Here is a tiny trained network, its code and every weight. The questions are about switching its units off for an input and a class, where a switched-off unit gives its printed mean instead of its output.

import numpy as np


def w(rows, s, z=0):
    codes = np.array(rows[::2]) - 128.0
    scale = np.full(codes.shape[1], s)
    scale[-1] = z or s
    return codes * scale


def f(y):
    return np.maximum(y, 0)


def log_softmax(a):
    a = a - a.max(-1, keepdims=True)
    return a - np.log(np.exp(a).sum(-1, keepdims=True))


def net(x, mask):
    res = np.array(x, float).reshape(1, 5) / 4 @ E
    y = f(res @ A[0][:, :-1].T + A[0][:, -1])
    res = res + np.where(mask, y, B[0][:, -1]) @ B[0][:, :-1]
    return log_softmax(res[-1] @ U[:, :-1].T + U[:, -1])


A, B = {}, {}
E = w([
[129,127,129,133],'x0',
[255,186,156,63],'x1',
[129,128,128,136],'x2',
[218,28,16,161],'x3',
[155,30,234,132],'x4',
],0.0084)
A[0] = w([
[131,148,153,67,73],'N1',
[104,114,137,130,49],'N2',
[167,92,112,131,117],'N3',
[133,121,85,130,134],'N4',
[74,83,157,199,160],'N5',
[135,133,89,252,88],'N6',
[137,81,161,164,199],'N7',
[148,136,170,92,84],'N8',
[86,110,58,180,129],'N9',
[112,136,130,161,126],'N10',
[100,191,107,112,162],'N11',
[177,103,193,93,100],'N12',
[104,146,124,137,50],'N13',
[47,178,163,106,176],'N14',
[161,82,122,140,123],'N15',
[189,69,116,160,75],'N16',
[127,172,109,114,40],'N17',
[136,131,168,100,86],'N18',
[155,87,132,139,105],'N19',
[155,144,200,85,135],'N20',
[154,206,72,94,159],'N21',
[90,106,154,153,2],'N22',
[189,124,118,162,128],'N23',
[107,117,53,122,114],'N24',
[140,139,152,81,93],'N25',
[173,146,110,67,199],'N26',
[100,118,66,120,131],'N27',
[129,88,153,128,145],'N28',
[53,82,144,130,20],'N29',
[194,170,129,148,21],'N30',
],0.016,0.0052)
B[0] = w([
[236,111,121,180,176],'N1',
[168,176,113,113,140],'N2',
[92,139,131,71,205],'N3',
[114,108,96,155,176],'N4',
[58,159,142,47,224],'N5',
[166,37,110,171,190],'N6',
[161,184,95,74,218],'N7',
[248,86,86,254,180],'N8',
[165,48,153,226,214],'N9',
[94,105,169,111,150],'N10',
[116,106,162,31,210],'N11',
[167,147,86,159,224],'N12',
[100,98,158,152,142],'N13',
[89,165,151,71,255],'N14',
[69,130,105,83,205],'N15',
[72,181,137,94,236],'N16',
[144,163,93,69,159],'N17',
[198,92,112,167,168],'N18',
[102,109,52,45,187],'N19',
[182,162,132,226,225],'N20',
[102,66,202,68,247],'N21',
[165,196,61,78,155],'N22',
[67,90,138,101,209],'N23',
[116,84,101,213,191],'N24',
[120,131,84,210,171],'N25',
[144,191,112,34,236],'N26',
[118,112,148,201,183],'N27',
[137,141,124,95,184],'N28',
[175,198,133,21,184],'N29',
[32,81,180,7,181],'N30',
],0.0065,0.0099)
U = w([
[70,97,143,120,174],'0',
[148,195,103,110,183],'1',
[175,107,106,248,5],'2',
],0.013,0.0025)

Each question gives the input, the list of numbers given to net, and the class t.
The units are the neurons (one row each of A and B). Each row of codes is followed by its name. A weight is (code - 128) times the scale printed after its matrix; where a second scale follows, it is the last column's (A, B and U).
mask holds one flag per neuron, in row order. A switched-off neuron (its flag False) gives its mean, the last column of its row in B, instead of its output. The means were averaged over made-up inputs and are rounded, as every weight is.
A unit's drop is (log p(t) with every unit on - log p(t) with that unit switched off) / (log p(t) with every unit on - log p(t) with every unit switched off).
The circuit of an input: a set's keep is (log p(t) with only the set's units on - log p(t) with every unit switched off) / (log p(t) with every unit on - log p(t) with every unit switched off). Starting from the 12 units with the biggest drops (on a tie, the unit counted first), units are removed one at a time, each time the one whose removal leaves the highest keep (on an exact tie, the one counted first), for as long as the keep stays at least 0.8.
units of the circuit, in order: the units of the circuit, biggest drop first
most important unit: the unit with the biggest drop
top k neurons: the k neurons with the biggest drops, biggest first
drop of u: that unit's drop, to one decimal
input [6,-8,-3,0,4], class 1: units of the circuit, in order -> (N29 N22)
input [-7,5,1,6,0], class 0: units of the circuit, in order -> (N23 N30)
input [-6,7,-3,2,-2], class 0: units of the circuit, in order -> (N21)
input [-8,0,-7,4,0], class 2: units of the circuit, in order -> (N5 N14)
input [-7,-8,2,-1,3], class 1: units of the circuit, in order -> (N29 N22)
input [-6,7,6,5,-2], class 0: units of the circuit, in order -> (N30 N21)
input [2,6,2,5,-4], class 0: top 2 neurons -> (N21 N30)
input [-6,1,4,7,-8], class 0: top 3 neurons -> (N21 N20 N8)
input [-3,-6,-8,-2,1], class 1: top 3 neurons -> (N29 N21 N22)
input [6,-8,-7,-1,2], class 1: top 2 neurons -> (N29 N22)
input [-6,0,7,4,-8], class 2: top 2 neurons -> (N9 N24)
input [-3,2,-3,1,-7], class 0: drop of N21 -> 0.3
input [-6,-6,3,-3,1], class 1: drop of N30 -> 0.2
input [3,-7,0,2,-6], class 2: most important unit -> N9
input [8,5,-1,5,-5], class 0: drop of N21 -> 0.1
input [3,-3,-5,-7,7], class 1: drop of N17 -> 0.0
